Each row has a name. After each piece below comes the name of the row it's from, unless a question asks for something else. Each question is about the rows just above it.

niluk: [ 88 109 169 148 148 134 146]
duni: [163  98 136 152 162 155 169]
babak: [157 127 165 135 147 120 134]
zeki: [152 155  91  98 136 173  83]
seman: [136 169 162 155  97 152  91]
Zel: [128 169  89  88 120 100 122]
tep: [133  79 113 167 171  91 177]
puz: [152  86  77 146 150 131 123]
risu: [ 99 113 125 175 178 105 161]
mim: [152 155  91  98 136 169 162]
[162 155  97 152  91 136 169] is which row reordered?
seman
[169 162 155  97 152  91 136] is which row reordered?
seman
[162 169 136  98  91 155 152] is which row reordered?
mim
Put [ 83  91  98 136 152 155 173] back in order: which row is it?
zeki
Which row holds these entries in another order? [155 152  91 162 169  97 136]
seman
[134 157 127 165 135 147 120] is which row reordered?
babak

Lol: [110 146 127 149]
bep: [126  93 169 174]
duvaz: [126  92 169 174]
Put [174 169  93 126] back in order: which row is it?
bep
Which row holds these entries in another order? [169 174 126  92]
duvaz

rosim: [130 126 128 176]
livu: [122  91 125 124]
dunel: [176 128 130 125]
gorap: [134 123 137 169]
ketof: [137 169 134 124]
buvu: [125 122  90 124]
Which row holds these entries in another order? [124  90 122 125]
buvu
Put [176 130 125 128] back in order: which row is it?
dunel
Which row holds these entries in another order? [124 122  91 125]
livu
[124 125  91 122] is which row reordered?
livu
Which row holds these entries in another order? [124 134 169 137]
ketof

rase: [110 135 128 154 104 102 140 121]
Mosor: [104 155 135 128 102 121 110 140]
sigal: [131 104 134 122 118 139 129 151]
Nedof: [136 133 129 133 135 129 130  99]
Did: [118 125 140 130 138 113 113 117]
Posi: [125 138 117 119 140 113 130 113]
nili: [125 160 142 120 111  93  73 114]
Ronol: [ 96 120 103 124 101 162 162 116]
tife: [116 129 136 114  94 143 146 128]
Put [140 110 121 102 128 135 155 104] back in order: which row is it?
Mosor
[113 130 113 140 119 117 138 125] is which row reordered?
Posi

Puda: [110 138 113 126 110 143 111 151 113 124 152 161 157 128 155 108 143 126
 112 134 176 128]
rutuv: [145 146 126 110 156 118 128 156 125 133 138 137 135 145 155 127 143 137
 123 120 137 145]
furo: [140 144 107 109 164 115 119 151 117 112 125 144 132 158 156 126 115 146
 124 150 125 148]
Tive: [142 143 132 121 144 111 127  76 131 132 134 140 136 140  87 116 141 118
 100 113 139 122]
vosun: [140 150 148 119 158 109 107 151 115 126 157 164 125 144 115 124 125 117
 144 132 112 146]
zafun: [ 84 132 113 112 135 161 139  99 117 120 102 126 125 119 135 125 136 162
 141 111 121 133]
Fako: [110 152 108 113 138 143 134 111 176 125 110 128 124 128 143 113 161 126
 157 151 112 155]
Which row holds these entries in another order? [125 110 128 124 128 143 113 161 126 157 151 112 155 110 152 108 113 138
 143 134 111 176]
Fako
Which row holds these entries in another order? [ 76  87 100 111 113 116 118 121 122 127 131 132 132 134 136 139 140 140
 141 142 143 144]
Tive
[121 133  84 132 113 112 135 161 139  99 117 120 102 126 125 119 135 125
 136 162 141 111] is which row reordered?
zafun
Put [ 84  99 102 111 112 113 117 119 120 121 125 125 126 132 133 135 135 136
 139 141 161 162] back in order: which row is it?
zafun
[148 125 164 132 112 107 126 157 140 117 144 144 115 158 146 124 150 125
 119 151 115 109] is which row reordered?
vosun
Put [124 138 161 110 125 111 155 143 128 113 176 157 108 134 128 110 113 151
 112 152 126 143] back in order: which row is it?
Fako
Which row holds these entries in another order? [146 124 150 125 148 140 144 107 109 164 115 119 151 117 112 125 144 132
 158 156 126 115]
furo

Nime: [151 137 118 147 138 143 105 132 171 124 131 105 116 141 115 115 128 159
 129]
perik: [124 151 115 129 137 159 170 128 115 133 138 105 131 143 106 141 116 118
 147]
bulot: [170 159 141 124 115 118 128 137 138 129 115 105 105 116 133 147 151 143
 131]
[129 159 128 115 115 141 116 105 131 124 171 132 105 143 138 147 118 137
 151] is which row reordered?
Nime
Which row holds these entries in another order? [116 151 143 159 115 115 147 118 137 138 105 141 133 131 124 170 129 128
 105]
bulot
Put [105 106 115 115 116 118 124 128 129 131 133 137 138 141 143 147 151 159
 170] back in order: which row is it?
perik
[115 128 159 129 151 137 118 147 138 143 105 132 171 124 131 105 116 141
 115] is which row reordered?
Nime
[151 170 133 159 105 118 116 129 105 115 131 128 138 147 115 124 137 141
 143] is which row reordered?
bulot
[131 143 151 147 133 116 105 105 115 129 138 137 128 118 115 124 141 159
 170] is which row reordered?
bulot

gezed: [131 111 156 157  99  95 123 171 131 111  98 158 125 126 141  89 163 152
 150 131 152 130 160 110  87 129 140 120 138 108 132 112 118]
Mebe: [123 150 126  98 118 152 141 110 131  87 152 108 131 157  89 111 130 131
 112 158 132 128 111 172 119 156 160 140  96  99 138 125 163]
Femol: [123 150 126  98 118 152 141 110 131  87 152 108 131 157  89 111 130 131
 112 158 132 129 111 171 120 156 160 140  96  99 138 125 163]
Which row holds these entries in another order? [ 87  89  96  98  99 108 110 111 111 112 118 120 123 125 126 129 130 131
 131 131 132 138 140 141 150 152 152 156 157 158 160 163 171]
Femol
[111 157 163 156 112 110 132  98 152 160 125 111 140 131 141 129 120  89
 131  87 130  99 150 123  96 118 138 152 158 131 126 108 171] is which row reordered?
Femol

fevep: [139 104 139 158 117 131 109]
Migaz: [117 135 135 111 138 110 130]
Bame: [154 120 122  98 111 155 113]
faz: [138 110 117 135 136 135 131]
zizug: [158 117 139 139 131 104 110]
tevom: [111 117 135 130 136 110 138]
[110 117 131 135 135 136 138] is which row reordered?
faz
Which row holds these entries in another order? [ 98 111 113 120 122 154 155]
Bame
[110 111 117 130 135 136 138] is which row reordered?
tevom
[131 135 136 135 117 110 138] is which row reordered?
faz
Put [130 117 135 135 111 138 110] back in order: which row is it?
Migaz
Put [109 131 117 158 139 104 139] back in order: which row is it?
fevep

